Below is a small trained network, with its code and all its weights. Each question gives an input and a target symbol and asks what happens when units are switched off, that is, made to give their printed mean instead of their output.

import numpy as np


def w(rows, s, z=0):
    codes = np.array(rows[::2]) - 128.0
    scale = np.full(codes.shape[1], s)
    scale[-1] = z or s
    return codes * scale


def f(y):
    return y / 2 * (1 + np.tanh(0.7978845608 * (y + 0.044715 * y**3)))


def softmax(a):
    e = np.exp(a - a.max(-1, keepdims=True))
    return e / e.sum(-1, keepdims=True)


def log_softmax(a):
    a = a - a.max(-1, keepdims=True)
    return a - np.log(np.exp(a).sum(-1, keepdims=True))


def net(x, mask):
    ids = ['αγηξπστφψω'.index(c) for c in x.split()]
    T = len(ids)
    res = E[ids] + P[:T]
    u = 0
    for l in range(2):
        q, k, v = (res @ M[l].T for M in (Q, K, V))
        z = softmax(np.where(np.tri(T) > 0, q @ k.T / 4**0.5, -1e9)) @ v
        res = res + np.where(mask[u], z, O[l][:, -1]) @ O[l][:, :-1]
        u += 1
        y = f(res @ A[l][:, :-1].T + A[l][:, -1])
        res = res + np.where(mask[u : u + 16], y, B[l][:, -1]) @ B[l][:, :-1]
        u += 16
    return log_softmax(res[-1] @ U[:, :-1].T + U[:, -1])


Q, K, V, O, A, B = {}, {}, {}, {}, {}, {}
E = w([
[63,61,152,186,141],'α',
[57,214,144,191,127],'γ',
[137,112,114,126,177],'η',
[108,142,215,177,87],'ξ',
[122,63,96,213,113],'π',
[76,83,131,108,152],'σ',
[154,224,142,39,112],'τ',
[153,103,73,114,154],'φ',
[253,148,174,130,63],'ψ',
[62,79,176,134,183],'ω',
],0.023)
P = w([
[146,99,121,72,132],'0',
[234,152,165,229,212],'1',
[132,134,126,78,108],'2',
[215,186,163,233,190],'3',
[117,167,126,85,89],'4',
[205,216,175,242,174],'5',
[99,197,134,93,71],'6',
[193,245,178,243,159],'7',
[97,199,129,91,74],'8',
],0.013)
Q[0] = w([
[148,109,190,184,92],'0.h1',
[115,74,90,14,35],'0.h1',
[180,180,184,254,215],'0.h1',
[212,133,218,134,141],'0.h1',
],0.014)
K[0] = w([
[119,149,181,147,43],'0.h1',
[133,25,87,99,209],'0.h1',
[128,254,181,145,23],'0.h1',
[168,191,246,87,84],'0.h1',
],0.015)
V[0] = w([
[186,115,205,134,63],'0.h1',
[82,99,48,163,191],'0.h1',
[194,2,232,104,76],'0.h1',
[68,75,164,179,115],'0.h1',
],0.0086)
O[0] = w([
[83,137,135,156,51,255],'0.h1',
[127,199,118,87,221,46],'0.h1',
[56,255,148,148,11,179],'0.h1',
[60,126,54,172,227,160],'0.h1',
],0.0068,0.0048)
A[0] = w([
[151,122,177,162,187,9],'0.n1',
[87,105,149,5,136,98],'0.n2',
[94,159,150,170,141,59],'0.n3',
[149,188,101,117,133,157],'0.n4',
[166,131,117,150,142,71],'0.n5',
[161,182,25,91,112,104],'0.n6',
[201,120,77,158,97,80],'0.n7',
[134,52,96,164,104,74],'0.n8',
[154,130,205,116,137,138],'0.n9',
[119,127,69,47,79,122],'0.n10',
[117,87,134,199,131,133],'0.n11',
[98,151,43,74,133,107],'0.n12',
[174,111,168,154,134,116],'0.n13',
[138,60,143,130,54,104],'0.n14',
[120,114,57,165,145,68],'0.n15',
[107,85,157,162,87,161],'0.n16',
],0.014)
B[0] = w([
[158,164,255,127,58,158],'0.n1',
[52,152,204,97,78,150],'0.n2',
[119,57,142,119,119,158],'0.n3',
[131,127,96,58,152,160],'0.n4',
[144,113,171,63,107,137],'0.n5',
[118,17,157,88,123,149],'0.n6',
[65,113,142,133,139,170],'0.n7',
[145,185,158,108,141,157],'0.n8',
[121,151,58,144,120,167],'0.n9',
[173,48,219,168,197,152],'0.n10',
[160,151,118,147,86,240],'0.n11',
[184,102,204,113,73,154],'0.n12',
[161,144,97,105,100,178],'0.n13',
[137,131,136,50,178,225],'0.n14',
[137,112,161,139,73,159],'0.n15',
[131,100,73,74,119,250],'0.n16',
],0.0098,0.014)
Q[1] = w([
[160,166,154,72,109],'1.h1',
[157,152,110,76,17],'1.h1',
[137,122,128,189,253],'1.h1',
[107,122,202,135,106],'1.h1',
],0.012)
K[1] = w([
[109,213,121,72,109],'1.h1',
[165,29,199,119,2],'1.h1',
[183,140,138,127,241],'1.h1',
[50,111,42,121,130],'1.h1',
],0.0082)
V[1] = w([
[181,140,76,101,212],'1.h1',
[49,251,143,101,88],'1.h1',
[135,148,149,137,122],'1.h1',
[210,66,7,90,170],'1.h1',
],0.0023)
O[1] = w([
[75,241,229,191,81,6],'1.h1',
[112,5,172,190,195,196],'1.h1',
[113,138,127,109,124,125],'1.h1',
[113,67,101,107,146,134],'1.h1',
],0.0014,0.002)
A[1] = w([
[172,85,186,206,170,96],'1.n1',
[127,134,174,114,144,13],'1.n2',
[102,158,128,119,167,229],'1.n3',
[119,107,148,212,98,141],'1.n4',
[131,114,142,121,70,3],'1.n5',
[71,155,175,159,159,98],'1.n6',
[119,114,33,162,123,31],'1.n7',
[89,136,79,104,204,254],'1.n8',
[142,217,124,151,135,65],'1.n9',
[43,153,82,142,199,94],'1.n10',
[118,208,95,177,250,65],'1.n11',
[164,194,41,111,108,235],'1.n12',
[145,136,137,169,69,116],'1.n13',
[126,188,93,159,103,165],'1.n14',
[98,146,132,67,97,52],'1.n15',
[92,118,67,124,109,197],'1.n16',
],0.015,0.0084)
B[1] = w([
[83,172,96,97,74,193],'1.n1',
[135,136,108,182,140,152],'1.n2',
[153,116,139,135,185,151],'1.n3',
[161,108,101,105,153,196],'1.n4',
[122,189,129,134,161,183],'1.n5',
[78,139,134,56,160,148],'1.n6',
[123,169,148,125,183,159],'1.n7',
[159,153,62,95,160,164],'1.n8',
[169,110,156,105,103,140],'1.n9',
[136,99,80,150,6,150],'1.n10',
[108,169,169,210,139,142],'1.n11',
[80,89,167,117,132,250],'1.n12',
[92,102,125,122,170,206],'1.n13',
[164,108,90,159,131,180],'1.n14',
[135,164,100,191,114,214],'1.n15',
[157,114,174,162,136,204],'1.n16',
],0.013,0.016)
U = w([
[183,95,2,117,88,54],'α',
[113,228,81,156,195,113],'γ',
[176,176,103,35,245,156],'η',
[41,120,159,172,69,110],'ξ',
[138,78,151,161,211,252],'π',
[45,180,184,72,217,87],'σ',
[194,182,234,126,186,111],'τ',
[120,56,172,28,119,140],'φ',
[195,203,104,66,93,170],'ψ',
[32,137,60,55,158,56],'ω',
],0.0073,0.0042)

Each question gives the input, a string of symbols that net reads in full, and the target symbol t.
The units are the heads (4 rows each of Q, K, V and O) and the neurons (one row each of A and B). Each row of codes is followed by its name. A weight is (code - 128) times the scale printed after its matrix; where a second scale follows, it is the last column's (O, A, B and U).
mask holds one flag per unit, layer by layer, with each layer's heads first. A switched-off unit (its flag False) gives its mean, the last column of its rows in O or B, instead of its output. The means were averaged over made-up inputs and are rounded, as every weight is.
A unit's drop is (log p(t) with every unit on - log p(t) with that unit switched off) / (log p(t) with every unit on - log p(t) with every unit switched off).
The circuit of an input: a set's keep is (log p(t) with only the set's units on - log p(t) with every unit switched off) / (log p(t) with every unit on - log p(t) with every unit switched off). Starting from the 12 units with the biggest drops (on a tie, the unit counted first), units are removed one at a time, each time the one whose removal leaves the highest keep (on an exact tie, the one counted first), for as long as the keep stays at least 0.8.
units of the circuit, in order: the units of the circuit, biggest drop first
unit that matters most: the unit with the biggest drop
k most important neurons: the k neurons with the biggest drops, biggest first
k most important neurons of layer l: the k neurons of layer l with the biggest drops, biggest first
drop when u is switched off: that unit's drop, to one decimal
input ψ π π α, target ξ: units of the circuit, in order => 0.h1
input ψ γ φ π π ξ γ ω, target ψ: units of the circuit, in order => 1.n1, 0.h1, 0.n1, 1.n12
input π η π π η η, target τ: units of the circuit, in order => 0.n16, 0.h1, 0.n1
input α φ ψ η π τ γ π, target ψ: units of the circuit, in order => 0.h1, 1.n1, 0.n1, 0.n8
input π τ γ α η ω, target ψ: units of the circuit, in order => 1.n1, 0.n1, 0.h1, 1.n12
input η η π α ω ω π φ, target η: units of the circuit, in order => 0.h1, 1.n8
input φ γ α, target α: 3 most important neurons of layer 1 => 1.n10, 1.n8, 1.n12
input η τ α ω, target φ: units of the circuit, in order => 0.h1, 1.n15
input α ψ π η α π, target ξ: 4 most important neurons => 0.n14, 0.n16, 1.n12, 1.n15
input η η γ η ω ξ η σ, target π: 2 most important neurons of layer 1 => 1.n1, 1.n16
input φ φ η η, target τ: units of the circuit, in order => 0.h1, 0.n16, 0.n1
input α ω η ω, target σ: 3 most important neurons => 0.n1, 1.n6, 0.n16
input π τ τ π ω, target ω: 2 most important neurons => 1.n6, 1.n10
input ψ η γ φ, target ψ: 3 most important neurons of layer 1 => 1.n1, 1.n12, 1.n13
input α ξ φ, target φ: 2 most important neurons => 0.n12, 0.n6
input α η γ γ ψ α φ π, target ξ: 3 most important neurons => 0.n14, 1.n12, 0.n16
input φ γ α ω σ, target σ: 2 most important neurons => 0.n2, 1.n6
input γ π φ η ξ η τ, target τ: 2 most important neurons => 0.n10, 0.n2
input ξ γ ω η η σ π π σ, target σ: 2 most important neurons => 0.n12, 1.n6
input ξ φ η φ τ π ψ η, target ξ: 2 most important neurons => 1.n12, 0.n14
input η η γ α π σ π τ, target φ: unit that matters most => 1.n12
input π φ α α, target ω: most important neuron => 1.n1
input φ σ η η φ, target φ: 2 most important neurons => 0.n6, 0.n10
input π ξ π π η, target η: 2 most important neurons of layer 0 => 0.n11, 0.n12
input γ α φ π, target ψ: drop when 1.n1 is switched off => 0.8
